Here is a tiny trained network, its code and every weight. The questions are about switching its units off for an input and a class, where a switched-off unit gives its printed mean instead of its output.

import numpy as np


def w(rows, s, z=0):
    codes = np.array(rows[::2]) - 128.0
    scale = np.full(codes.shape[1], s)
    scale[-1] = z or s
    return codes * scale


def norm(h):
    return h / np.sqrt((h * h).mean(-1, keepdims=True) + 1e-5)


def f(y):
    return y / 2 * (1 + np.tanh(0.7978845608 * (y + 0.044715 * y**3)))


def log_softmax(a):
    a = a - a.max(-1, keepdims=True)
    return a - np.log(np.exp(a).sum(-1, keepdims=True))


def net(x, mask):
    res = np.array(x, float).reshape(1, 5) / 4 @ E
    u = 0
    for l in range(3):
        y = f(norm(res) @ A[l][:, :-1].T + A[l][:, -1])
        res = res + np.where(mask[u : u + 4], y, B[l][:, -1]) @ B[l][:, :-1]
        u += 4
    return log_softmax(norm(res)[-1] @ U[:, :-1].T + U[:, -1])


A, B = {}, {}
E = w([
[5,114,253,61],'x0',
[169,209,173,106],'x1',
[169,143,210,244],'x2',
[11,228,96,94],'x3',
[191,219,193,25],'x4',
],0.0058)
A[0] = w([
[106,175,209,77,54],'0.n1',
[1,192,88,212,2],'0.n2',
[197,122,41,40,80],'0.n3',
[83,83,174,196,206],'0.n4',
],0.0085,0.0024)
B[0] = w([
[140,141,125,93,213],'0.n1',
[168,194,102,146,224],'0.n2',
[134,106,4,190,211],'0.n3',
[195,99,118,71,254],'0.n4',
],0.014,0.0031)
A[1] = w([
[173,129,169,136,2],'1.n1',
[51,152,158,149,159],'1.n2',
[146,152,147,247,105],'1.n3',
[155,148,151,148,54],'1.n4',
],0.015,0.0026)
B[1] = w([
[184,157,155,149,166],'1.n1',
[172,160,98,81,149],'1.n2',
[189,248,99,52,252],'1.n3',
[144,140,123,125,142],'1.n4',
],0.018,0.0037)
A[2] = w([
[139,172,168,14,151],'2.n1',
[35,224,159,103,58],'2.n2',
[183,95,255,63,1],'2.n3',
[30,206,175,57,61],'2.n4',
],0.0055,0.0034)
B[2] = w([
[29,85,133,127,252],'2.n1',
[175,64,138,58,133],'2.n2',
[216,136,153,159,159],'2.n3',
[71,148,255,72,152],'2.n4',
],0.012,0.0032)
U = w([
[173,120,187,132,70],'0',
[112,122,31,184,104],'1',
[187,233,79,135,237],'2',
[99,59,96,166,88],'3',
[62,152,146,6,113],'4',
[139,89,188,135,4],'5',
],0.017,0.0045)

Each question gives the input, the list of numbers given to net, and the class t.
The units are the neurons (one row each of A and B). Each row of codes is followed by its name. A weight is (code - 128) times the scale printed after its matrix; where a second scale follows, it is the last column's (A, B and U).
mask holds one flag per neuron, layer by layer. A switched-off neuron (its flag False) gives its mean, the last column of its row in B, instead of its output. The means were averaged over made-up inputs and are rounded, as every weight is.
A unit's drop is (log p(t) with every unit on - log p(t) with that unit switched off) / (log p(t) with every unit on - log p(t) with every unit switched off).
The circuit of an input: a set's keep is (log p(t) with only the set's units on - log p(t) with every unit switched off) / (log p(t) with every unit on - log p(t) with every unit switched off). Starting from all 12 units, units are removed one at a time, each time the one whose removal leaves the highest keep (on an exact tie, the one counted first), for as long as the keep stays at least 0.8.
units of the circuit, in order: the units of the circuit, biggest drop first
most important unit: the unit with the biggest drop
k most important neurons: the k neurons with the biggest drops, biggest first
top k neurons in layer l: the k neurons of layer l with the biggest drops, biggest first
drop of u: that unit's drop, to one decimal
input [0,-5,5,7,-6], class 2: most important neuron	[0.n2]
input [2,-2,0,-1,-6], class 3: 2 most important neurons	[0.n4 1.n3]
input [3,6,0,-4,-6], class 5: 2 most important neurons	[1.n3 0.n4]
input [1,-8,-7,3,2], class 1: units of the circuit, in order	[0.n3 1.n3]
input [5,2,5,1,-4], class 0: units of the circuit, in order	[0.n4 1.n3]
input [1,4,-8,-6,6], class 1: 2 most important neurons	[0.n3 1.n3]
input [1,0,-4,-6,-6], class 3: 2 most important neurons	[1.n3 0.n2]
input [-1,-2,-8,3,-3], class 1: units of the circuit, in order	[1.n3 0.n3]
input [-1,-8,1,5,6], class 4: top 2 neurons in layer 2	[2.n4 2.n2]
input [2,5,-5,-7,1], class 3: 2 most important neurons	[1.n3 0.n3]
input [2,6,-3,-3,-3], class 3: top 3 neurons in layer 1	[1.n3 1.n2 1.n1]
input [7,2,-2,-2,-7], class 5: 2 most important neurons	[0.n4 1.n3]
input [8,-6,-1,-4,0], class 0: top 2 neurons in layer 0	[0.n4 0.n3]
input [-2,0,-4,-6,-5], class 3: 2 most important neurons	[0.n2 1.n3]
input [-4,-2,7,-2,-8], class 2: units of the circuit, in order	[1.n3]
input [2,-2,4,-3,0], class 0: top 2 neurons in layer 1	[1.n3 1.n1]
input [3,-6,-6,-6,7], class 1: drop of 2.n4	0.1
input [-3,1,5,8,6], class 4: drop of 1.n1	0.1
input [0,-4,-3,-6,8], class 1: drop of 1.n3	0.2
input [-4,4,-4,7,6], class 1: most important unit	0.n3
